Below are the code and all the weights of a small trained network. Each question names an input and a target symbol and asks about switching units off, where a switched-off unit gives its printed mean instead of its output.

import numpy as np


def w(rows, s, z=0):
    codes = np.array(rows[::2]) - 128.0
    scale = np.full(codes.shape[1], s)
    scale[-1] = z or s
    return codes * scale


def norm(h):
    return h / np.sqrt((h * h).mean(-1, keepdims=True) + 1e-5)


def f(y):
    return y / 2 * (1 + np.tanh(0.7978845608 * (y + 0.044715 * y**3)))


def softmax(a):
    e = np.exp(a - a.max(-1, keepdims=True))
    return e / e.sum(-1, keepdims=True)


def log_softmax(a):
    a = a - a.max(-1, keepdims=True)
    return a - np.log(np.exp(a).sum(-1, keepdims=True))


def net(x, mask):
    ids = ['ΞΣβζηθτφω'.index(c) for c in x.split()]
    T = len(ids)
    res = E[ids] + P[:T]
    r = norm(res)
    for j in range(2):
        rows = slice(3 * j, 3 * j + 3)
        q, k, v = (r @ M[0][rows].T for M in (Q, K, V))
        z = softmax(np.where(np.tri(T) > 0, q @ k.T / 3**0.5, -1e9)) @ v
        o = O[0][rows]
        res = res + np.where(mask[j], z, o[:, -1]) @ o[:, :-1]
    y = f(norm(res) @ A[0][:, :-1].T + A[0][:, -1])
    res = res + np.where(mask[2:10], y, B[0][:, -1]) @ B[0][:, :-1]
    return log_softmax(norm(res)[-1] @ U[:, :-1].T + U[:, -1])


Q, K, V, O, A, B = {}, {}, {}, {}, {}, {}
E = w([
[198,183,173,147,173,81,189,59,35],'Ξ',
[53,143,167,116,188,194,85,56,86],'Σ',
[64,85,159,254,103,133,147,194,187],'β',
[76,196,187,128,103,209,87,96,189],'ζ',
[36,192,144,142,54,134,67,148,114],'η',
[87,99,142,22,126,110,62,45,175],'θ',
[84,112,166,29,89,227,142,31,148],'τ',
[85,113,117,69,81,196,86,161,173],'φ',
[125,193,108,108,160,113,140,118,186],'ω',
],0.014)
P = w([
[218,122,253,41,163,139,99,173,124],'0',
[162,152,222,80,136,195,129,138,127],'1',
[178,148,190,120,117,161,114,126,145],'2',
[179,148,157,134,92,151,119,144,149],'3',
[153,152,137,139,96,149,115,125,140],'4',
[135,147,109,138,90,148,116,118,135],'5',
[117,151,91,154,92,135,102,108,139],'6',
[112,149,67,162,85,127,97,96,128],'7',
],0.013)
Q[0] = w([
[131,104,109,114,190,142,230,124,109],'H1',
[87,138,161,254,42,93,163,80,123],'H1',
[165,61,143,233,173,28,201,149,84],'H1',
[167,132,93,132,190,43,184,147,119],'H2',
[109,166,90,225,130,131,117,120,101],'H2',
[140,218,170,135,78,230,105,124,187],'H2',
],0.0079)
K[0] = w([
[159,180,89,114,129,111,64,152,124],'H1',
[80,160,39,124,50,100,171,70,182],'H1',
[130,185,13,74,82,170,134,71,77],'H1',
[160,110,254,197,149,114,172,158,87],'H2',
[92,84,77,158,97,107,111,109,150],'H2',
[95,186,78,100,172,134,99,162,200],'H2',
],0.0088)
V[0] = w([
[127,37,168,254,131,200,174,179,134],'H1',
[77,169,116,145,141,71,178,198,138],'H1',
[130,174,157,123,174,132,144,123,236],'H1',
[193,228,160,123,141,10,206,52,99],'H2',
[153,186,86,45,98,128,26,115,162],'H2',
[193,76,89,87,141,166,95,76,209],'H2',
],0.0071)
O[0] = w([
[106,81,123,234,127,77,98,136,137,166],'H1',
[191,86,60,138,166,144,144,168,154,78],'H1',
[103,161,90,132,151,110,185,101,196,214],'H1',
[51,123,119,139,145,149,139,194,199,90],'H2',
[139,253,182,87,112,77,143,164,115,255],'H2',
[120,123,145,80,126,81,201,82,110,174],'H2',
],0.011,0.007)
A[0] = w([
[5,123,96,200,97,83,76,158,187,159],'N1',
[88,138,80,145,157,159,179,206,161,100],'N2',
[94,110,226,105,30,186,95,112,43,179],'N3',
[45,197,175,150,122,56,40,161,149,88],'N4',
[42,125,79,147,175,165,203,123,164,121],'N5',
[157,2,59,173,102,119,98,50,180,253],'N6',
[118,160,176,240,120,191,89,88,173,184],'N7',
[165,141,60,170,150,90,71,120,87,71],'N8',
],0.0076,0.0037)
B[0] = w([
[186,183,119,36,202,209,172,135,84,209],'N1',
[133,113,28,102,34,113,117,95,165,134],'N2',
[105,165,82,109,146,42,84,155,202,249],'N3',
[177,70,116,81,137,167,144,83,205,255],'N4',
[174,127,28,135,102,1,54,123,88,141],'N5',
[4,229,159,57,128,90,133,100,120,158],'N6',
[84,86,85,134,75,135,109,121,48,240],'N7',
[207,166,200,103,67,148,110,171,148,139],'N8',
],0.008,0.0068)
U = w([
[114,120,78,94,115,98,82,196,105,59],'Ξ',
[112,122,136,125,134,119,110,165,122,3],'Σ',
[34,86,146,153,165,101,84,174,61,230],'β',
[135,107,142,153,107,211,164,74,126,53],'ζ',
[199,140,146,113,103,248,80,193,42,124],'η',
[160,230,240,63,194,128,110,146,158,193],'θ',
[23,198,90,126,34,101,108,104,153,139],'τ',
[197,107,161,211,78,3,86,127,135,108],'φ',
[170,139,12,98,145,134,130,129,196,169],'ω',
],0.0068,0.0031)

Each question gives the input, a string of symbols that net reads in full, and the target symbol t.
The units are the heads (3 rows each of Q, K, V and O) and the neurons (one row each of A and B). Each row of codes is followed by its name. A weight is (code - 128) times the scale printed after its matrix; where a second scale follows, it is the last column's (O, A, B and U).
mask holds one flag per unit, heads first, then neurons. A switched-off unit (its flag False) gives its mean, the last column of its rows in O or B, instead of its output. The means were averaged over made-up inputs and are rounded, as every weight is.
A unit's drop is (log p(t) with every unit on - log p(t) with that unit switched off) / (log p(t) with every unit on - log p(t) with every unit switched off).
The circuit of an input: a set's keep is (log p(t) with only the set's units on - log p(t) with every unit switched off) / (log p(t) with every unit on - log p(t) with every unit switched off). Starting from all 10 units, units are removed one at a time, each time the one whose removal leaves the highest keep (on an exact tie, the one counted first), for as long as the keep stays at least 0.8.
circuit, biggest first: the units of the circuit, biggest drop first
k most important neurons: the k neurons with the biggest drops, biggest first
drop when u is switched off: that unit's drop, to one decimal
input Ξ η Ξ θ θ Σ Σ τ, target θ: circuit, biggest first	[H2 N7]
input φ η η τ Ξ β ω η, target ω: most important neuron	[N1]
input φ η Σ β η Ξ, target η: circuit, biggest first	[H2 H1]
input ω ω β τ, target ω: circuit, biggest first	[N1 H1]
input Σ Σ η η ω β ω τ, target ω: circuit, biggest first	[H1 N1]
input Ξ Ξ τ θ ζ β η, target η: 3 most important neurons	[N1 N3 N7]
input β β τ, target τ: circuit, biggest first	[H1 N7]
input Ξ φ θ Ξ ζ η β, target η: 2 most important neurons	[N1 N7]
input β Σ Ξ τ, target τ: circuit, biggest first	[H1 N6]
input β τ Σ η η ω, target ω: circuit, biggest first	[H1 N1 N4]
input Σ ζ φ η β η ω Σ, target ω: circuit, biggest first	[N4 N1 H1]
input Ξ η ω ω Σ φ, target θ: circuit, biggest first	[H2 N7]
input ω Ξ η θ ω β η Σ, target η: circuit, biggest first	[H1 N1 N3 N8]
input Ξ Ξ β θ η, target θ: most important neuron	[N1]
input ζ ζ η β ζ, target η: circuit, biggest first	[H1 N1 N7 N3]
input τ β η Σ, target η: 4 most important neurons	[N1 N7 N3 N8]
input Σ Ξ β, target β: 2 most important neurons	[N7 N6]
input η θ Ξ Ξ τ τ φ β, target φ: 2 most important neurons	[N1 N6]
input ω Σ Ξ β ζ η θ, target θ: drop when H1 is switched off	0.2
input τ ω φ η Ξ β β β, target β: drop when N4 is switched off	0.1
input η β Ξ Σ ζ φ φ, target φ: drop when H2 is switched off	1.3
input Ξ ζ η φ Ξ τ θ ω, target θ: drop when N1 is switched off	-0.1
input β Ξ θ φ θ, target φ: circuit, biggest first	[H1]
